0: [ -1   1   6   0 -12  11  -1  -4  -4  -6  -6  -4   3  -5   1   2   1   2
   3  -2   8  -2   7   7  12   5 -12  19  -5  -3   5   7]
1: [ -3 -16  -4  17   2  12 -17  -3   6  -3   0   4   2  -1   9 -14 -10   6
   7  13   1   3  11 -12 -20  -3   0   9   6  -2   1  -7]
2: [ -1   1  -8  11  15   9  -5   5  -8 -10  -8  -4   6   6   7 -10   7   7
  -2  -4   5   5  10 -14   7   8   2  23  -7  13   9 -16]
3: [  9   4   1 -16  52 -26  18  15   0 -15   0  -9  16  -3   3  -3  -2  -2
  18  34  -9  -7   5  -4  -3  -4   5 -22   8 -12   4  -1]
4: [ -1 -17   8   2 -16   6  16   3 -13 -13   2   8  -1   0  -5   1   7  -3
  10   4 -13   1   1  -6   5  14  10  11  -7   5  10 -11]	0 2 1
5: [  4  14   0 -13   5   3 -10  -3  -2   4   7  -6  -2  -6   8   0  -2   1
  -4   0  -6 -13  -6  -7  18   4   4 -15  -2   3   1   1]	0 2 4
6: [ -3 -14  12  13 -11  10  -2   2 -20  -9   1  -1  19   3  -4   6  23   1
 -19  18  -9   6  -6 -15   8  13  -1  16  -5  10   6 -39]	4 2 0
7: [  3  32  -7 -27   0  -1  17  -5  14  -7 -11 -18 -15  -8   8   0 -11   0
  17   6   1  -8  -2  -1  45  -7 -19 -20  -1 -21  -4  32]	5 0 3
8: [  0  -8  -1   2 -24   4  -3   2  -7   6  -3   1   5   1   2  -2  12  -5
   0  -7   3   1   5  -1  23  -4  12   8   0   6  -5  19]	0 4 5
9: [  4  -1  -6 -15  55 -14 -23  16 -12  -4   4 -16  -2   3  -8  -1  -1 -16
  11  11   5   5  11  -4 -26 -14 -23   4  -4 -12  -1 -17]	3 1 2
10: [ -2  -7  -4   6   3   2   6  12  -7 -11 -12   8   4   6   1  10   1  -3
  17   0   4   5   0 -14 -31  -3   9   4  -2   7   7 -13]	1 4 2
11: [  2  -9   3   0  24 -10  24   3  -9  -5  -1  -3  -5  -5 -10   3   2   2
 -15  13  11   0  -5   6  24  -3 -14   6  -2  -4  -5  -6]	0 5 2
12: [  4 -19   7  13 -14   4 -18  -7   0   6  -2  10   0  -3  -1  -9   8  -1
 -13  -6   3  12  -3   0 -29  -1 -10  10   0   7   1 -14]	1 10 0
13: [ -3  -2  -2 -12   1 -11   0   0  13  -5   0   2   5  10  -6  11   0   2
  41  -8  -8   3  13  -4 -13   3  -3   3   2  -4   7   7]	10 0 4
14: [ -1 -11  11   2  35  -9  -2  16 -18  -9  -4   4  12   8   6   4  17  -4
 -22  15  -7   7   2  -6 -14   3  -2  17   6  -6  15 -34]	6 2 10
15: [  3  -4  -3   5   1 -15   2   6  -1  -4  -5   3  -6   1   1   0   2  11
   3  -6  -4   0  -3   6  12   2   3  -4   2 -12   4   6]	0 5 8
16: [  1  11 -10 -12  -1 -10 -10   0  17  -1  -6  -5 -11   6  -3   3  -3   8
  15 -15  -3   5  -3   4  -2   4  -4  -7  -5  -5   7  11]	15 13 5
17: [ -1  -6  -4  -4 -18   6  -3   0   4  -5   0   2  12   7  -6   0  14   2
   7  -9   4   8  -3   0  30   3   4   3  10   2   2   5]	8 0 15
18: [  1  -1  -3   0  14  10  -5  -3  -1 -16  -1   1   1   8  -9   6   8   3
   7   6  -1   0  10  -7  27   7 -10   4  -8  10   7 -21]	2 0 17
19: [  9   3   0 -13  44 -11   6  23 -12  10   1  -3  -1   7  -1  -5   1 -12
  16   3  -6  -7   7  -9   1 -11   3 -16  14  -3  -4 -13]	3 9 5
20: [ -6  -4  -3   2  16  -9  -2   9  -6  -8   7   2   0  -5 -10 -11   0  -4
  -7 -18  -4   3  -3  -7  -2   6  -4  14  -3  -4   9 -21]	2 15 18
21: [ -2 -12  -4   0  14   1  -9  -4  29 -13  -4   9   4  -9   1  -8 -14  -5
  24  14   7   6   5   1   1   0  19   0   9  -2  10   8]	1 13 15
22: [ -3 -11   7   9   0  10  -5   4   5   3  -3   7   1  -2  -1  -2  -4  -4
  10  11   8   0   5  -2 -27  -4   1   4   3 -11  -7   8]	1 10 12
23: [ 11   8  -5 -23  56   3   8  10  12  -4 -10 -15  -5  -2  -4   5  -2   1
  12   7  -1  -9   9  -9   3 -14  -8 -17  17 -22  -3   5]	19 3 9
24: [  1   2  -8 -18  26   2   4  18  -6  -1   2   9   1  10  11 -10   8  -6
  21  -4 -18  -7   2 -15  34   3  11  -6  -2   0   2 -10]	19 5 18
25: [ -4  -1  -3   6  22  -1   3  11   3 -24   2  -2   3  -1  -6   2   1  -2
   8  -4 -12  -9   1 -20 -10  -2  -5 -19   3  -7  -1  -8]	20 10 15
26: [ -2  -5   6   6  20   6  22   8  -3   2   3   2   4  -2   6   9  -9  -2
  19  15  -1 -12   4  -8 -10   2   4 -15   4 -15  -9  -2]	25 22 19
27: [ -6  -9   3   3  -5   4  26  10   0   4  -5  12   8   7  10   0  11   7
   0 -22  12  -2  -8 -14  -1   8  15   8  -4   0   6   0]	4 15 10
28: [ -6  -9   0  15  13   5  -6  -4   2  -5   0  -3  -3  -5  -3   3   1  -1
 -12  -8   4   2   1   7 -30   4   4   3   0  -2  -3  -3]	22 12 1
29: [ -2  11 -11  -6  37 -20 -12   1   6 -11   1  -1 -10   4 -14   2   1   9
 -26 -10  -9  -5  13   0  -7 -14  -9 -10  10   0  16 -19]	20 25 28
30: [ -1   4  17  -7  -4  -5 -10   1   0  -7   4   8  -3  -1   3 -10   5  -3
 -13  18  -5  -6   5   6  -1   1  -7  -8  -2   2   8  -7]	5 15 0
31: [ -3   9  -9   3 -27   9  15   4   3  17   9   2  -1   9  12  -1  -5   5
  -8  -8  -5   5  -1   0  13   7  13 -14  -7   6  -6   3]	8 5 17
32: [  1   4 -10  -4  20  -9  -4   0   4 -19  -2  -4  -1  10  -3   5  -1   8
 -16 -29 -12   5   3 -11 -19   4 -18   6   3  -5  12 -17]	20 29 25
33: [  3  -2  -3   8   0   0 -10   8   4  -2  -5   9  -3  -4  -1  -1  -1  -5
   4  -8   5   1  -6  -6  -1  -4   9  -1  -2  -7   6   3]	15 22 16
34: [ -2  10 -10  -6  42 -10   5  10 -14  -2 -12 -13   6  -9  -1   7   0   4
   8   2  -2  -4   2  -4  10  -6  -1  -8   3  -6   2  -8]	19 23 25
35: [  8 -10  16   3  25  -2  15  13   3   5   5   3   5   3  -1   5   4 -14
  -8  11   3   5   1  -5 -11  -3   7  10   8  -9  -2 -21]	14 26 20
36: [  8  -4  11   0  11 -14   7  17  31   7  -8   1 -10   9   6   0 -16  -4
   3  32 -13  -7  -1   0 -28 -12  32 -30  18 -13  -2   4]	26 22 21
37: [  5 -11  14   0  22   0   9   6  -7  10   4  -4   1   2  -7   5   5  -2
 -21  -5  -4   5  -3  -6  -5  -1  11   1   3 -10   0 -16]	35 20 28
38: [ -6  -3   8  -7  13   8   8   6  -1   4 -10 -10  -5   3   8  -5  -2   6
   7  23  -2  -6   0 -11  17  -4  14 -16   3  -3  -4   6]	5 26 15
39: [ -9  11   5 -15  45 -23   0  19   9  -4  -4   1  -1   5  -2  -2  10  -7
   0  13 -18  -2   6 -17 -23  -7  -7 -14  -1 -15   2 -25]	19 25 9
40: [  7   9  -2 -15  10  -1   0  -2  13 -13  -5 -10  -5  12  -6   6  -2   2
   7  -5 -27  -9   7 -14   1   6  -3 -10   7   3   9  -8]	25 16 5
41: [-3  1 -9 -4 12 -4  7  3 -9 12 10 -2 -5  2  3  0 -1 -3  8 -7  1 -4 -4  7
 -2 -4  6 -3 18  1 -3  6]	15 33 5
42: [ -1   3   9  -2  28   1  12   1 -18   6   4  -3   5   7 -14  -2   8  -4
  -6 -11  -5   0   1   0  -8  -6  -8  -1  -2 -11  -9 -31]	37 20 35
43: [ -7   7  -8  -7   5  -3 -11   2 -12 -15   3  -3   0   8 -16  12  14   2
 -30 -31 -10   4  -6 -18 -13   0  -7  13  -4   8   2 -29]	32 20 42
44: [ -3   6  -1 -10  -7  22  -6  -4  -1 -21   6  -9   4  -2  -2   2   7   7
   0 -22  -3  -3  16  -5  34   9 -17  13  -5  11   5  -7]	18 0 17
45: [  0   1  21  20 -48  12  -5 -17  -2  10   6   6  -1  -5   8   0  -2  -4
  -3  -5  13   4 -11  13  16  -1  -2   7  11   2  -6  18]	8 0 17
46: [ -2 -21   8   8  38   2  -3  15 -17  -1   4   4   9   4  -9  -3  -3 -10
  -1  -6   2  10   7 -17 -28   3  -3  18  -3  11   7 -42]	14 20 35
47: [  9  -4   9  -4  56  -5   9  31   0  -4   1  -6  -5  -7  16   0 -11  -7
   9  21 -19  -9   6  -2   6 -11  14 -13   6 -17   2 -23]	19 3 34
48: [ -4 -10  10  -3 -24  -3  -7 -20  -6   1   0  -3  -4  -1  -5   8  -3  -5
  10   9   8  -5   2  -7  19  -8 -16   9  -1  -6  -6  20]	0 8 17
49: [  1 -18   8   9 -11  22  18  -4  -3  -6   4   4  14   5   3   6  -4   5
  -6  -3   2   1   2 -16  16  12  10   6  -2  12   0 -16]	4 27 17
50: [  5   7   0  -7 -12  14 -13  -3  14  -2   2  -4   1   6 -10  -1  -6  -1
   3 -11   1   5   3  -6  21   0 -16   7   2  -5   4   8]	0 17 44
51: [ -3  -4   1  12 -25  11   0   4  -8   3   5  13   5   9  -9   0   7  -5
  13  -9   0   7   3 -11 -32   4  -1   6   2   1   1 -10]	10 12 22
52: [  0  -4 -10   2 -16  14   3  -3  15  -4  -2   1  -3   1  -5   5   4  -3
  13 -17  -1   4   6  -2   3   2  13  -1   2   5   4  15]	33 17 8
53: [  0  -3  -3   2 -26  13 -12 -15  -4  -8  -5   0   4  -5   4   2   1   8
  -8   2   7   2  -6   1  19   3  -2   6  -9   2   0  10]	0 8 17
54: [  2 -15   5   9  13  10  -3   1  -4  12   0   9   3   2  -1  -3   2  -1
  -3  35   6   5   3   3 -18   2   6  16   8   3   0 -19]	35 1 22
55: [ -7 -10  -7  14  40 -16  -2  17   3 -24   0   9   8   5  -1  13  12   5
 -20  -8  -6   4   4 -19 -38  12   4  -1   1   4   6 -37]	14 46 32
56: [  0  12   6   2 -19  10 -13 -15   7 -11   7  -1  -1   9  -1 -10   3   8
  -5  17  -6   9   5   5  42  18 -10  10  -6   0   8   8]	53 50 0
57: [  7   2  -6  -6  18  -6  -5   4 -12   0   5 -10   3   8 -12   8   8  -2
 -10 -15  -5  -3  -1  -3  14  -6  -9  -1   7  -6   1 -13]	42 20 37
58: [ -8 -11  11  -2  19   9  11  -2 -15  -6   6  -1   1  -1  -5   4   4   8
  -1  -1  -7   1  14  -5  -3   3  -8   4  -4   0   6 -16]	42 37 20
59: [ -4  -6  -4   5   5 -23  18   5  10  -8  -5  11   6   1  -1   8   0  -1
   7   8  -4  -1  -2 -16 -28   5  13 -20   5   8   3   3]	10 25 26
60: [  5 -12   7   8  31 -14   0  22 -15  19   0   1   1   3   4   2   4  -7
  -4  40  16   0  -5  -9 -46 -13  16  -2   8  -9  -4  -2]	54 35 22
61: [  0   1  -6  11 -53 -13  -4  -8   1   8   1   5  -4   4   9  11   4   1
   4 -12   4   6  -5  14  14   2  23   1   2   7  -1  13]	8 45 31
62: [  0   4  -4  12  16  11   6  -9  -9  -4  -5  -3  -6   2   0   9  -1   1
 -16 -26   5  -5  10 -22 -42   4  -2  -1  -5  -1  -2  -1]	28 32 10
63: [  0  13 -11 -15 -17  -2  11  -7  10  17  -7 -10  -9   7   2   4  -9   6
   4  -3  -1  -2   0   5  55   7  -3 -23  -2   4   0  23]	7 31 5
64: [ -3  18  -3   3 -40  19   2  -9 -11   3   3   4  17   3  13  -3  13   8
  -8 -12  -3  -8   9  -4  33  21   3  15 -16  15   1 -13]	53 44 31
65: [ 11   6 -12   0  -1  -9 -17   9  10 -11  -6   1  -5  -1   0   1  -3   4
  12   9  -8   4   3   9  16  -5  15  -5   3  -4   4 -11]	15 33 16
66: [ -4  -8   9  21  -3  11 -21  -9   3 -23   4  10   3   3  -4   3   4   5
   8  16  -6   1  -3   4 -35  -5   6   3   5   3   1 -26]	1 28 12
67: [  9  -9  -3   3   8  -2   4   6  -6   0   2 -14   6   2  11   1   3   5
 -12 -22 -17  -3  16 -15 -20   8  -2  -3  -8   5   7 -26]	32 58 20
68: [  0 -10   1  18 -19   2  -2  -5  -8   9   0   6   2   0  14  -7   1   4
  -5  -6   1  -1   2   5   1   5  11   4  -5   5   3   0]	8 33 53
69: [  2  -7   5   8  33  -3   7  19  -9  -3   4  -7  -2   0  -6  -5  -2  -8
 -11  -1   5   0   7  -9  -6   6  -2 -10  -3  -3   1 -38]	42 37 35
70: [ -4  -4  12   3  25  -3  -6  11 -11 -23  -3   3   0  -2  -6   9  -3   0
  -4  26 -13  11   5 -10  -9  -6  -3   2   8   2   9 -43]	14 69 58
71: [  0  -6  12   6 -15  -4 -11  -4 -18  -5   5   5   6  -5   7   5  13 -10
   9   6  -4   1  -9  10   6  11   5  15  -4  14   9  -8]	4 68 0
72: [  1  -2 -13   8   7   4  -4  -5  10  -9   5   6  -2  -4  -9  -4 -12   3
   4 -12  -3  -4   7  -1  24 -11   0  -4  -4  -5   6   3]	33 15 50
73: [ -5   2  -1   0 -17  19  -8  -9 -25   2  -3 -11   5   0  -2   8   4   1
 -15   0  -5  -1   2   2   3   3 -14  18  -2  16   6 -11]	0 53 71
74: [ -1  19  -3  -9  -1   3  -6  -5   9  -6  -1  -9  -3   6  -9   7   7   7
  -2 -21 -15  -4  -4  -4   8  13 -15  -7   0   1   8   6]	16 40 50
75: [ -6  -2   5   6  11  -1   1   3 -12  12   5   6  -2  -3   5  -3   3   4
 -14  28  -7   0  -4   5   1  -7   8  -4   7   0   3  -3]	30 54 38
76: [ 4 12 -4 -6  4  7 -4  2  8  1  0 11  1  0 -9 -3 -5  4 -4  5  2  2  8  2
 -8 -4 -1  4  0  1  7  2]	33 30 22
77: [ -6  -5   7  -7   5   0   3  10 -14 -14   3  -8  16  10 -15   0  19   9
 -51  -5 -19   2  -1  -5  -4  11 -28   8   1  15   0 -50]	43 6 14
78: [ -1   2  -6  10 -23   0 -24  -9   0  -6  -3  11  -1   4   5  15   2   7
  -7 -10  -1   2  -5  -7   0   4   4  13  -4  12   2  10]	53 68 33
79: [ -6 -14   5   2  18   2   0   6 -15   2  -1   2   5  -1  -1   0  -4   2
   3  12  -2   0  14  -9 -24  -8   8  16  -3   4  -2 -16]	54 58 10
80: [ -9  -9  13   8   1  14   4 -13  -4 -10  -2   6   4  -5   0  -6   0   1
  -8  36   9   7   1  12  -1   2   3   6   2  10   2   7]	75 54 30
81: [  0   7  -1 -10 -19  -1  -4  -6  -4  -6  -4  -7  -2  -5  -5   2   7   5
 -19  -5  10   0  -6   2  26  -4 -13   5   2   0  -8  11]	53 0 50
82: [  7   3  14   6  20  -6  13  14  -4  -7  -1  -3  -2   3  -3   7   7  -3
 -21  -2 -13  -7  -4  -5  -8  -5  -2 -17  -2  -9  -1 -23]	37 69 42
83: [  1 -10   0   7  32   0   9  12  -6  -5   4  11   2  13   7   2  -1   2
   0  10  -5   6   7 -24 -17   9  15  -6   7  -5   4 -32]	69 35 79
84: [  4 -15  -2   0  63  -3   6  26 -11   3  -4   2   2  -9   3   2  -4 -10
  29  14   6  -1   6 -15 -26  -7  12   1   8 -10   1 -12]	19 47 83
85: [  3   5  -1  -6  45 -21  -9  22 -12 -17   8  -3   6   9  -3   8  22   6
 -17  23 -21   1   4  -7 -16  -6 -12   2  -4   4   2 -49]	14 70 39
86: [ -5  14 -11   5 -63  -4  -8 -18   4   0  -2   4  -4   1   6   7   3  -2
   4 -22   0   1 -11  14  33  11  13  -1  -5  10   8  23]	61 45 53
87: [  4  12 -11  -4  20  -2 -15   4  14   2   5   8  -3   4  12  -6   7  -4
   5   0  -3  -1   2  -1 -13   1   5 -11   8  -5   4   4]	76 33 41
88: [ 5 -9 -2 -7 24  2  3  3 11  2  1  2 -2  4 -2 -5  0  6 -7 -1 -4 -1  9  3
 -2  4 15 -3 -3  6  2 -3]	76 37 87
89: [  3   8  17  14  18  10  13  -4   3  11  -1 -10  -5  -4   7   4  -8   5
  -5  26  20  -5  -1   6 -13  -6  -9 -14   0 -10  -3  17]	26 22 75
90: [ -2 -19   8  -1 -19  -6  13   6  -8  -9   9   0   6  -6   2  -3   8   1
  -7  -1   4   0   4  -1  -7   1  10  14 -11   9   1  -9]	4 68 71
91: [ -1 -17 -17   9  30  -2 -20   6  -1  -2  -4  11  -2   2  -1   4   0  -5
   3  11   1   0   7 -15 -19  -4  14  14   7  -8   9   3]	79 1 33
92: [ -3 -13  -3  12   9  -8   2  -2   4  -6  -3   0   6   0  -6  -9  -5   9
 -33  -6   4   7  -1   2  -8  10  -7  19  -3  -3   1 -14]	20 28 37
93: [ -1  -5  -3  17  20  11  -9  -5  24 -10   2   1   0   2   0  -2 -11   2
   2  -5  -1   6  18  -1 -26   6   5  -2   0  -2  15  -7]	28 1 88
94: [  3  -8  -1  12  37  -5 -10   9   0 -10  -6  -5  -1   1  -7  -4   1   5
 -18   1  -1   2   2   0 -35  -5   8  -9   4 -10  -3 -47]	69 55 83
95: [  2  -4   6 -18   2  -3  20  -3   9   5   3  -2 -11   7   3  13  -3   9
  24   4 -11  -1   6  -1  -5  -2  14 -11  -3   3  -8  -1]	13 26 88
96: [ -1   1  -4   9   3  15   9  -5  -3  -4  -5 -10   6  -9   3   3   1   6
 -21 -14  14   0  -6   3 -32  15  -8   5  -4   6  -8  15]	28 62 92
97: [ -4 -12  -5 -12   8   0  -3  13 -14  -2   2  -5   3  -9  -9  -8   8   1
 -13 -11   2   2   2   3  -5   0 -25   9  -7   3   3 -21]	20 58 57
98: [  9   3  -8  -6 -12   1 -15 -21  22  -2   0 -16  -8 -14  -5  -4 -16   7
  14  -6  11  -4   1  16   7   0 -20  -6   2  -2   2  37]	16 50 48
99: [ -4 -14  -1   4  28  -9   7   5  -9  -5   5  -3   9  -5  12   8 -10   1
  -5   3  -6  -1   1  -4 -33  -3  -4   0  -7   4  -4  -5]	79 28 58
100: [  7  -1  -1 -18  38 -26   9  21 -11   2   4  -8  -1   0  -4   0   2  -3
 -12  -9 -10   1   1 -12  39   1   3 -14  -7 -11  -2 -31]	57 34 24
101: [  3  -3  11   3  20  10 -13  -6  15   5   4  -6   2  -6  -7   7  -6   5
  -5  14   2  -1  -1   3 -46  -4 -12   6   6   1   0  -5]	28 22 93
102: [ -1  -1   3   2  31  -1 -12   1 -10 -21   5 -13   7   3 -13  20   3   0
   1   7  -2   4  -2  -6 -23  -7  -5  -3   6 -19   3 -25]	70 25 94
